Below are the code and all the weights of a small trained network. Each question names an input and a class and asks about switching units off, where a switched-off unit gives its printed mean instead of its output.

import numpy as np


def w(rows, s, z=0):
    codes = np.array(rows[::2]) - 128.0
    scale = np.full(codes.shape[1], s)
    scale[-1] = z or s
    return codes * scale


def norm(h):
    return h / np.sqrt((h * h).mean(-1, keepdims=True) + 1e-5)


def f(y):
    return y / 2 * (1 + np.tanh(0.7978845608 * (y + 0.044715 * y**3)))


def log_softmax(a):
    a = a - a.max(-1, keepdims=True)
    return a - np.log(np.exp(a).sum(-1, keepdims=True))


def net(x, mask):
    res = np.array(x, float).reshape(1, 3) / 4 @ E
    u = 0
    for l in range(4):
        y = f(norm(res) @ A[l][:, :-1].T + A[l][:, -1])
        res = res + np.where(mask[u : u + 7], y, B[l][:, -1]) @ B[l][:, :-1]
        u += 7
    return log_softmax(norm(res)[-1] @ U[:, :-1].T + U[:, -1])


A, B = {}, {}
E = w([
[172,155,37,73,1,159,107],'x0',
[190,67,77,181,138,93,88],'x1',
[172,100,133,183,228,216,174],'x2',
],0.0057)
A[0] = w([
[71,105,165,136,136,28,107,42],'0.n1',
[120,124,125,176,85,96,151,56],'0.n2',
[163,100,108,202,121,102,108,3],'0.n3',
[66,176,167,124,77,65,138,66],'0.n4',
[98,143,189,129,130,41,149,19],'0.n5',
[71,109,96,126,119,199,131,58],'0.n6',
[130,97,107,142,122,1,123,30],'0.n7',
],0.0097,0.0034)
B[0] = w([
[232,166,139,97,151,176,95,239],'0.n1',
[156,162,97,59,105,74,87,117],'0.n2',
[175,81,118,69,201,122,131,171],'0.n3',
[136,63,77,66,171,122,172,253],'0.n4',
[110,163,59,127,151,202,56,214],'0.n5',
[166,138,173,118,146,158,120,147],'0.n6',
[188,167,255,184,63,139,69,215],'0.n7',
],0.013,0.0038)
A[1] = w([
[88,64,146,58,33,12,120,83],'1.n1',
[145,77,104,184,57,25,110,50],'1.n2',
[114,118,103,234,145,36,80,17],'1.n3',
[129,189,145,190,72,46,1,33],'1.n4',
[64,169,156,62,172,20,33,74],'1.n5',
[127,197,150,101,72,63,123,2],'1.n6',
[93,123,52,78,88,4,159,40],'1.n7',
],0.011,0.0023)
B[1] = w([
[106,130,151,113,64,12,152,253],'1.n1',
[35,189,6,160,184,155,113,201],'1.n2',
[163,160,105,120,130,76,181,138],'1.n3',
[110,150,133,188,59,105,12,250],'1.n4',
[160,126,92,112,163,228,124,138],'1.n5',
[98,124,114,133,180,168,189,168],'1.n6',
[230,103,235,110,127,134,73,225],'1.n7',
],0.013,0.004)
A[2] = w([
[128,124,44,80,131,165,112,25],'2.n1',
[104,200,137,158,114,172,202,118],'2.n2',
[35,112,114,192,95,97,121,68],'2.n3',
[63,110,150,153,200,81,146,89],'2.n4',
[118,172,129,87,101,182,123,36],'2.n5',
[95,170,124,123,81,192,162,4],'2.n6',
[4,141,182,180,121,147,121,68],'2.n7',
],0.016,0.0024)
B[2] = w([
[128,139,103,60,183,192,100,241],'2.n1',
[104,143,155,131,59,184,113,254],'2.n2',
[17,240,60,164,124,133,148,182],'2.n3',
[88,107,179,154,168,108,91,229],'2.n4',
[113,115,109,243,94,123,255,217],'2.n5',
[169,194,153,224,123,86,149,193],'2.n6',
[34,61,132,16,116,194,58,226],'2.n7',
],0.013,0.005)
A[3] = w([
[132,142,101,131,50,171,137,62],'3.n1',
[127,64,126,184,196,4,192,48],'3.n2',
[146,74,188,60,88,56,209,2],'3.n3',
[151,143,20,43,186,192,171,41],'3.n4',
[71,125,67,137,89,58,117,84],'3.n5',
[179,60,30,139,99,133,146,72],'3.n6',
[81,133,169,101,129,128,91,68],'3.n7',
],0.014,0.0023)
B[3] = w([
[131,125,109,153,150,79,186,168],'3.n1',
[147,62,54,190,167,27,138,180],'3.n2',
[108,167,255,60,147,55,199,172],'3.n3',
[185,128,39,40,144,169,181,255],'3.n4',
[74,184,79,108,185,144,130,169],'3.n5',
[92,181,143,93,180,214,99,143],'3.n6',
[127,53,103,105,109,144,143,174],'3.n7',
],0.017,0.0083)
U = w([
[190,143,53,45,171,189,173,252],'0',
[14,40,174,120,107,193,107,106],'1',
[128,164,229,56,109,32,200,158],'2',
[140,194,152,251,46,158,248,93],'3',
[239,179,177,188,80,128,22,86],'4',
[147,40,90,201,196,29,132,96],'5',
[9,242,62,145,88,72,80,55],'6',
],0.013,0.0022)

Each question gives the input, the list of numbers given to net, and the class t.
The units are the neurons (one row each of A and B). Each row of codes is followed by its name. A weight is (code - 128) times the scale printed after its matrix; where a second scale follows, it is the last column's (A, B and U).
mask holds one flag per neuron, layer by layer. A switched-off neuron (its flag False) gives its mean, the last column of its row in B, instead of its output. The means were averaged over made-up inputs and are rounded, as every weight is.
A unit's drop is (log p(t) with every unit on - log p(t) with that unit switched off) / (log p(t) with every unit on - log p(t) with every unit switched off).
The circuit of an input: a set's keep is (log p(t) with only the set's units on - log p(t) with every unit switched off) / (log p(t) with every unit on - log p(t) with every unit switched off). Starting from the 12 units with the biggest drops (on a tie, the unit counted first), units are removed one at a time, each time the one whose removal leaves the highest keep (on an exact tie, the one counted first), for as long as the keep stays at least 0.8.
units of the circuit, in order: the units of the circuit, biggest drop first
unit that matters most: the unit with the biggest drop
k most important neurons: the k neurons with the biggest drops, biggest first
top k neurons in layer l: the k neurons of layer l with the biggest drops, biggest first
drop of u: that unit's drop, to one decimal
input [4,-6,0], class 2: 2 most important neurons : [0.n5, 0.n1]
input [-1,3,-5], class 4: units of the circuit, in order : [0.n7]
input [-1,-8,6], class 1: units of the circuit, in order : [0.n1, 2.n7]
input [6,0,-8], class 2: 4 most important neurons : [1.n1, 0.n4, 1.n7, 3.n3]
input [1,-6,-1], class 2: 2 most important neurons : [0.n1, 0.n4]
input [-2,7,0], class 4: 3 most important neurons : [0.n7, 0.n3, 0.n4]
input [4,0,-1], class 2: 4 most important neurons : [0.n7, 1.n7, 1.n1, 3.n3]
input [5,0,2], class 3: top 2 neurons in layer 0 : [0.n4, 0.n3]
input [0,-3,8], class 1: 2 most important neurons : [0.n1, 0.n5]
input [0,1,-7], class 4: top 3 neurons in layer 0 : [0.n1, 0.n7, 0.n3]
input [8,1,-2], class 6: top 2 neurons in layer 0 : [0.n4, 0.n3]
input [0,-3,7], class 1: 3 most important neurons : [0.n1, 0.n5, 2.n7]
input [1,-6,2], class 3: 2 most important neurons : [1.n1, 1.n4]
input [6,-3,-1], class 2: unit that matters most : 0.n7
input [-5,7,-2], class 4: drop of 0.n7 : 0.1
input [2,2,-7], class 6: drop of 0.n7 : 3.6
input [7,-4,0], class 2: drop of 0.n5 : 1.3
input [6,7,-2], class 6: drop of 3.n5 : 0.0
